(in the rows, 128 means zero)
Facts:
gravol {ω=359}
foten {ω=786, ψ=laskar}
misis {ω=359, ψ=drofu, truzel}
zozur {ω=359, ψ=skabra}
skomum {ω=786, ψ=fuflustu}
vugrizum {ω=786}
tepa {ω=786, ψ=sudrom, fluzu}
zulun {ω=359, ψ=misis, tuplar}
dafur {ω=786, ψ=ditrodre}
zuva {ω=786, ψ=flostas, stoflu}
vanak {ω=786}
trolas {ω=786}
vuskek {ω=786}
pizo {ω=786, ψ=gesemal}
keplakla {ω=359, ψ=tisel}
vedrik {ω=786, ψ=dredo}
dribras {ω=786, ψ=flasu}
skiletrun {ω=786, ψ=nipun, sistik}
gramil {ω=786}
vesik {ω=786, ψ=skuper}
dunil {ω=786, ψ=dredo, stana}
nodru {ω=359, ψ=nesis, didru, droza}
lidur {ω=786, ψ=vitrul}
veklas {ω=359, ψ=skabra}
zenak {ω=359}
skozoplel {ω=359, ψ=stibes, lekle}
nekliste {ω=359, ψ=bobrok}
masto {ω=786}
sistik {ω=359}
zogres {ω=786}
bisok {ω=359, ψ=vugrizum, sudrom}
fuflustu {ω=359, ψ=sudrom, tisel}
naklis {ω=359, ψ=skuner}
skugrem {ω=786, ψ=nodru, skabra}
nekel {ω=359}
broda {ω=359, ψ=gramil}
kebrol {ω=786, ψ=vobeske, bisok}
flasu {ω=359, ψ=kludru}
vobeske {ω=359, ψ=povel}
plifom {ω=359, ψ=nodru, guval}
stoflu {ω=786, ψ=supek}
digik {ω=359}
drevi {ω=359, ψ=bobrok, skomek}
fenusti {ω=786, ψ=diro}
guval {ω=786}
fila {ω=786, ψ=nipun}
dumi {ω=786}
lekle {ω=359}
pokuras {ω=786, ψ=pliflum}
pobrik {ω=786, ψ=fluflo}
kludru {ω=786}
stoper {ω=359}
fliven {ω=786}
fleval {ω=359, ψ=kebrol, fizam}
bestok {ω=359, ψ=skazi}
zufik {ω=359}
lenis {ω=359, ψ=genal}
duplor {ω=786, ψ=zufik, stoflu}
skudrim {ω=359, ψ=masto}
dilo {ω=786, ψ=lavir}
vipla {ω=786}
supek {ω=786, ψ=truzel}
stanuk {ω=786, ψ=skuper}
skazi {ω=786}
ditrodre {ω=786, ψ=vesik}
trosan {ω=786}
genal {ω=359}
bidrala {ω=359, ψ=pobrik, lekle}
didru {ω=359, ψ=dodur, drofu, trosan}
vugrim {ω=786}
grobu {ω=359, ψ=ponem}
sumul {ω=359, ψ=gravol}
fida {ω=359, ψ=bisok}
gazal {ω=786, ψ=tisti}
loguklus {ω=786, ψ=bidrala}
povel {ω=786, ψ=tisel}
disa {ω=786, ψ=grobu, klebror}
mufek {ω=786, ψ=trosan}
stibes {ω=786, ψ=tisel}
nesis {ω=786}
tulon {ω=786, ψ=bidrala}
sume {ω=786, ψ=zenak}
sudrom {ω=359}
kleto {ω=786}
foskek {ω=359, ψ=guflok}
dredo {ω=786}
libok {ω=786, ψ=mufek, greplis}
droza {ω=786, ψ=sume}
gesemal {ω=786}
stesok {ω=786, ψ=drofu, lekle}
skuner {ω=786}
voflas {ω=786, ψ=kludru, pokuras}
greplis {ω=786}
butranun {ω=786, ψ=gravol}
furu {ω=786}
skigrok {ω=786, ψ=pladren}
nipun {ω=359}
diro {ω=359, ψ=digik}
drodrol {ω=786}
kivak {ω=359, ψ=pladren, gesemal}
skuper {ω=359, ψ=sudrom}
gabron {ω=786}
dodur {ω=786, ψ=vuskek, dumi}
zudri {ω=786, ψ=zufik}
flanugin {ω=359, ψ=mufek, droza}
bobrok {ω=359}
bistur {ω=786, ψ=lekle}
zegro {ω=786, ψ=furu}
skabra {ω=786, ψ=pobrik}
ponem {ω=786, ψ=supek, voflas}
toklus {ω=786, ψ=nodru}
skomek {ω=786, ψ=pokuras, trosan}
stana {ω=359, ψ=lidur}
plomanir {ω=786}
fluzu {ω=786, ψ=voflas, trosan, bobrok}
lavir {ω=786, ψ=misis}
flogok {ω=786, ψ=kludru}
vodri {ω=359, ψ=bistur, stoper}
guflok {ω=786, ψ=fluflo, truzel}
tisti {ω=786}
garo {ω=786, ψ=fida}
draze {ω=359}
podrigris {ω=359, ψ=skabra}
gatrom {ω=359, ψ=dumi, flanugin, vugrim}
drofu {ω=786, ψ=pliflum}
laskar {ω=359, ψ=vugrim}
tisel {ω=786}
skubrebik {ω=786, ψ=stana, skozoplel, dribras}
bratrul {ω=786, ψ=stesok, vesik}
tonam {ω=786, ψ=kleto}
zafo {ω=786, ψ=stibes, dafur, droza}
fluflo {ω=786, ψ=supek}
truzel {ω=359}
flagre {ω=786, ψ=tonam}
flostas {ω=359, ψ=skuner}
klebror {ω=786, ψ=genal, bisok}
fizam {ω=786, ψ=povel}
fevun {ω=786, ψ=sumul}
vitrul {ω=359}
tuzafos {ω=786, ψ=sudrom}
sanis {ω=359, ψ=dresku}
pliflum {ω=786}
doklo {ω=786, ψ=grobu, stoper}
dresku {ω=359, ψ=didru, povel}
pladren {ω=786, ψ=skabra, greplis}
tuplar {ω=359}
domuflu {ω=786, ψ=ponem, trolas}
fatek {ω=786, ψ=vugrizum, vanak}
nidrelom {ω=359, ψ=vipla}
greskoplo {ω=359, ψ=disa}

Known rows:
zuva: [120 106 150 114 152 115 129 125 129 107 118 143 138  85  61  93 115 206
 140 137 150 131 124 104 157 111]
dresku: [159 168 108 139 113 124 126 108 125 147 125 154 131 132 168 168 147  67
 130 140 149 131 125 151 130 136]
domuflu: [125 111 146 117 139 115 142 106 126 117 130 124 129 108  65  96 117 186
 143 141 164 135 123 108 156 105]
sume: [121 162 101 117 129 127 132 141 116 114 105 117 110 157 120 125 113 119
 107 113 114 140 124 150 121 110]
droza: [125 176 110 115 124 128 125 142 118 124 122 104 101 168 140 126 113 123
 102 104 105 139 131 167 111 112]
skugrem: [144 182  74 123 136 113 132 138 109 130  83 136 133 122  90 113 106 161
 103 118 131 152 113 148 129  69]
klebror: [121  99 148 116 158 111 160  99 128 131 129 112 148 160 114 128 140 131
 154 101 115 125 143 131 135 110]
skozoplel: [153 123  78 156  81 138 153 111 141 169 135 122 129 123 165 127 142  80
 126 156 156 117 104  96 120 118]
zulun: [161 146 128 150 114 127 119 107 133 139 133 165 133  77 129 130 133 139
 126 169 184 126 108 116 157 139]
vanak: [107 101 154 117 155 124 140 125 126 123 139 106 144 166 140 137 135 128
 149  89  86 123 158 139 110 134]
supek: [133 110 168 129 141 122 123 122 140 115 178 100 124 104 100  85 115 242
 133 122 130 117 141 135 138 110]
stesok: [129 137 106 124 121 120 161 114 130 138 130  97 116 141 104  93 114 160
 123 127 138 134 117 126 133  90]
lidur: [ 95  88 109 127 101 143 156 142 135 128 123  85 111 148 114  92 115 104
 118 133 125 127 111  72 119 123]
toklus: [128 177  88 108 133 115 133 137 109 119  92 122 113 140  99 117 108 135
 105 118 130 147 119 154 131  92]
fleval: [150 133 114 145 132 118 147  91 124 158 107 164 160 134 161 181 156  45
 148 136 140 128 128 124 130 138]
tulon: [133 125  90 133 130 126 149 126 130 142 120 108 144 118  95  85 107 182
 117 122 132 129 117 109 128  76]
diro: [126 111 135 143 123 142 103 145 132 125 125 171 141  96 160 164 142  77
 134 153 126 122 132 109 123 170]

Rows:
No name comes twice in this set of rows, the named rows included.
[150 123 158 153 117 138 126 105 148 155 191 106 131 169 220 176 160  79
 153 111 101 105 149 169 104 162] => sudrom
[153 139 103 149 108 127 149 101 127 161 120 138 146 138 169 170 149  44
 141 138 140 129 114 123 121 128] => keplakla
[114 118 131 111 111 124 150 111 133 121 127 107 107 125  86  92 119 140
 130 139 162 130 113 100 153 124] => flogok
[121 133 129 115 135 118 153 119 124 132 136  91 123 187 149 132 141 102
 138  93  97 130 147 160 110 116] => povel
[131 111 162 123 136 115 137 108 140 120 161 100 119 115  94  89 118 209
 145 130 151 122 134 124 148 113] => ponem
[120 127 122 117 145 116 154 114 123 131 121 104 132 179 129 138 133 100
 138  94 105 135 146 144 118 114] => fizam
[107 104  78 117 102 128 181 114 128 137 105  97 117 145  86  80 116 100
 122 144 155 130  93  59 133  96] => skubrebik
[150 169 111 144 108 139 101 135 131 140 133 145 119 131 184 165 137  81
 109 136 126 128 126 160 112 150] => zenak
[124 103 130 123 139 116 159 106 129 128 128 112 138 120  82  98 119 168
 145 129 149 132 123  99 150 100] => doklo
[138 130 107 139 140 125 131 139 132 133 140 104 137 119 111  89 106 230
 111 113 110 125 134 140 118  73] => pobrik
[106 101 164 121 156 118 143 117 130 128 150  95 143 187 152 146 140 123
 155  81  75 117 164 153 109 134] => vugrizum
[107 154 114  99 135 125 124 143 109 103  87 137 110 133  93 126 118 108
 114 128 133 146 125 130 139 131] => foten
[ 92  83 129 122 103 152 144 149 139 124 143  80 108 153 132  99 123 114
 124 124  97 115 124  91 105 137] => dredo

Now the same objects, written a new way:
Known rows:
stibes: [130 142 143 109 106 106 126 160 105 147 106 100 137 119 128  75 119 119
 123 144 110 116  90 153 138 142]
flostas: [142 142 104 175 143 154 140  99 141 106 133 147 180 107 135 144 148 116
 141 149 195 114 188 134  75 118]
dunil: [139 129  95 149 145  67 145  80 119 155 149 121 122 113 137  65  73 105
 139 133  89 158  82 173 135 125]
vuskek: [118 141 148 102 129 107 113 160 114 103  72 106 132 125 126 140 110 127
 122 151 128 123  98  95 145 146]
gabron: [120 118 143 129 140  81 134 123 137 126 117 150 103 136 132 128 130 113
 143 120 167 147 118 132 131 131]
duplor: [142 115 118 220 159  87 146 133 140 120 103 127 150  94 130 158 137 117
 138 132 139 147 140 144  83 105]
zufik: [134 147 115 148 140 164 140 105 133 107 121 162 174 105 140 142 162 127
 136 166 205  97 189 135  80 130]
vesik: [122 136 140 110 107 105 125 178 112 149 100 105 121 115 116 105 151 127
 122 127 106 120 115 155 142 146]
bratrul: [135 126 113 148 121 112 121 164 110 153 112  91 112 119 112 114 126 119
 122 104  60 142 124 146 142 121]
flanugin: [139 150 112 104 118 186 110 112 126  97 140  97 162 151 127 129  86 121
 114 130 106 127 142  65 133 123]
plomanir: [115 118 142 133 144  83 132 121 139 126 117 147 100 135 133 131 134 111
 143 115 165 148 116 130 134 132]
fida: [128 138 139 111  84 178 129 134 165 139 217 129 158 134  97 142 138 137
 120 111 161 107 147 158 116 140]
bisok: [128 138 141 102  81 181 130 142 165 142 210 128 161 128  95 142 140 142
 119 122 156  99 147 159 116 144]
dresku: [138 152 115 115  96 177 113 131 135 118 155  89 163 133 105 132 112 121
 115 120 120 122 154 101 131 132]
keplakla: [147 153 115 119  84 171 123 128 140 139 183  92 159 135 101  97 116 117
 129 112 123 122 148 136 123 132]
skomum: [131 129 142 133 105 100 130 170 147 147 154  94 128 117 100 118 118 121
 130 110 113 133  97 156 132 134]
trolas: [113 109 130 138 151 111 140 132 115 134 110 152 126  88 132 174 144 157
 120 159 124 113 113 158 130 134]

Rows:
No name comes twice in this set of rows, the named rows included.
[121 106 159 145 110 106 139 165 167 149 179 126 126 112 102 165 135 143
 118 112 119 125  96 180 124 132] => klebror
[108 124 122  98 150 107 139 113 102 134 107 150 125  79 132 142 114 161
 120 178 122 104  87 156 149 151] => kludru
[141 116 145 161 138 126 122 159 122 119  98 100 120 160 153 115 110 133
 115 115  61 145  97  94 114  97] => skugrem
[128 146 156 101 118 110 115 162 111 112  77  98 134 138 143 105 112 127
 118 148 115 119  92 101 137 143] => droza
[115 111 114 131 153 116 132 125 114 131 119 127 124  86 119 173 112 159
 113 157  87 121  97 138 149 131] => voflas
[124 120 111 122 120 191 131 108 127 137 176 150 144 107 119 167 155 164
 111 142 128  96 166 163 122 130] => grobu
[111 132 147  97  96 185 131 127 161 138 198 153 152 122 113 153 157 153
 116 138 177  87 149 168 118 147] => genal
[125 142 105 119 135 190 122 122  90 122  90 153 151 103 141 144 188 148
 112 163 146  86 201 137 113 137] => truzel
[133 123 131 187 160  99 145 139 123 119  82 145 152  83 141 156 156 133
 130 160 160 116 140 157  87 122] => stoflu
[107 128 125 100 144 119 120 150  89 127  73 127 118  90 128 154 142 149
 113 161 105 108 112 129 157 147] => pliflum
[132 135 110 126 146  76 142  83 105 152 130 135 126 110 143  60  88 115
 138 147 113 139  74 176 133 141] => lidur
[139 117 127 205 158  87 143 133 140 117 105 134 150 101 133 153 140 117
 140 139 156 142 138 143  87 112] => zudri
[133 141  86 134 128 183 115 123  95 124 103 126 141 114 123 151 165 132
 114 132 109 117 211 116 125 128] => misis

The same objects again, as new rows of numbers:
Known rows:
vedrik: [116 101 130 159 125 131 161 135 117 113 119 110 147 129 157 169 136  59
 136 143 102 126 131 111 134 122 156 104 114 134 111 141 164 137 103 161]
tulon: [108 104 138 158 128 141 147 147 101 100 128  99 147 149 145 171 138  56
 142 134 102 127 138 121 150 130 158 107 108 141 115 142 153 123 114 160]
laskar: [122  66 130 161 125 121 144 144 136 113 112 107 153 135 130 154 159  71
 133 134 129 129 124 106 126 102 141  94 126 112  84 136 166 113 118 161]
tuzafos: [129 102 118 154 120  97 167 135  87 136 107 118 155 136 152 195 115  83
 156 141  97 129 131 131 151  98 154 109  77 138  87 180 179 137 123 181]
genal: [126  64 133 154 134 117 146 139 132 112 118 110 143 129 130 161 151  80
 136 136 138 130 128 106 121 103 148  92 118 122  71 126 154 110 114 157]
voflas: [143 116 138 162  98 156 137 152 156 147 120  91 172 130 141 179 102  67
 107 137  56 123  95 113 124 125 186 131 122 179  96 144 159 101  96 160]
lavir: [113 115 121 155 116 143 167 105 127 104 106 127 154 119 164 175 114  78
 155 139  95 130 136 114 134 116 133  94 126 130 119 118 166 129 127 165]
podrigris: [145  66 134 194 145 146 135 114 156 126 113 112 150 146 104 158 187  85
 166 121  99 137 143 115 165 125 156 106 124 119  65 123 194 132 109 191]
misis: [124  96 111 144 105 158 146  91 149 100  90 140 176 118 138 170 117 100
 169 118 125 133 134 114 132  93 112  81 142 103 101  96 163  93 167 162]
bobrok: [134  73 124 148 133 123 134 150 136 127 105 108 160 127 125 153 154  80
 129 139 140 122 121 115 129 107 152 100 129 118  78 144 159 111 112 153]
stana: [119  66 136 166 119 122 144 145 137 111 115 104 152 139 129 157 157  68
 132 131 121 131 121 103 126 101 140  96 124 118  84 134 166 107 122 165]
truzel: [129  70 118 142 111 141 145 112 143 116 107 131 168 123 139 169 144  75
 148 122 141 127 131 104 126  95 142  91 125  99  87 120 156 113 136 155]
flagre: [117 101 129 159 126 133 162 136 119 111 120 110 148 130 155 168 134  60
 136 143 101 126 131 112 135 120 155 104 113 135 111 142 163 137 107 162]
fluzu: [146 124  95 147 146 149 149 171 125 132 110  99 177 128 128 156 117  86
 120 151 107 108 104 143 147 122 181 123 116 154 110 173 165 131 109 143]
stoflu: [129  85 100 151 103 179 176 121 131 111 145 125 177 143 153 180 132  35
 132 114 114 117 119 106 138  98 189 117  85 116 123 150 154 146 132 142]
tisti: [116 100 131 151 127 125 156 132 117 119 116 114 145 122 162 168 137  61
 137 147 110 122 135 110 131 124 157 104 118 130 106 141 158 139  97 157]
skugrem: [128 100 123 196 147 149 163 121 136 116 121 111 144 141 133 159 167  70
 158 137  77 130 140 120 166 137 158 113 118 132 105 137 197 162  99 183]

Rows:
No name comes twice in this set of rows, the named rows included.
[130  68 132 166 128 127 141 134 142 118 111 111 153 134 124 157 162  76
 141 131 121 131 128 107 134 106 145  97 125 116  77 131 172 117 116 170] => kivak
[136  99 136 194 151 170 141 106 131 120 130 111 144 154 121 174 177  70
 179 121  72 133 161 127 192 154 176 120 107 139  92 127 189 157  97 191] => skabra
[138 130  86 152 163 148 157 175 122 115 104 100 173 125 127 139 127  91
 124 160 116 107 107 147 151 125 164 115 129 143 124 171 172 139 114 140] => mufek
[122  66 135 153 125 119 138 142 134 119 110 109 152 130 132 158 157  71
 134 134 136 127 128 105 124 106 145  95 126 115  80 133 157 110 113 158] => stoper
[132 121 105 144 150 138 152 157 120 123 105 109 164 118 141 153 127  82
 129 157 117 112 120 134 142 129 163 109 127 140 115 157 163 138 104 144] => trosan
[139  99 129 193 152 153 153 105 142 129 120 118 142 135 131 166 172  75
 168 135  75 130 150 119 173 148 169 116 117 135  91 129 194 166  87 188] => pladren
[120 142 122 145 120 151 147 109 129 107  89 124 162 113 154 174  92 103
 161 143  87 129 136 130 140 129 124  94 145 148 119 109 161 104 134 164] => drofu
[124 102 150 158 100 133 142 137 139 141 120 100 152 125 159 180 120  57
 117 141  72 127 117 100 119 128 170 118 121 159  95 136 155 115  84 164] => kludru
[ 90 116 156 146 127 145 123 159  74  84 128  86 146 165 141 175 136  50
 151 127 105 127 153 130 164 143 146 103 112 144 126 137 135  96 126 156] => bistur
[126  66 131 165 126 126 146 146 136 108 118 103 151 140 124 157 153  73
 133 130 126 131 122 107 128  99 147  96 118 122  81 133 164 109 124 163] => greskoplo
[131  84  97 146 101 192 173 111 130 109 147 129 182 145 150 186 130  34
 140 105 116 119 124 108 145  98 193 117  79 112 123 146 150 147 140 142] => fluflo
[123 102 129 167 132 138 160 127 125 116 119 113 147 130 148 168 142  64
 144 141  94 127 136 114 144 127 159 107 115 136 105 139 172 145 101 169] => skigrok
[137  79 118 154 135 131 136 157 140 122 105 104 165 133 115 152 149  83
 129 137 131 124 115 121 133 104 154 102 126 124  81 146 165 107 121 156] => drevi

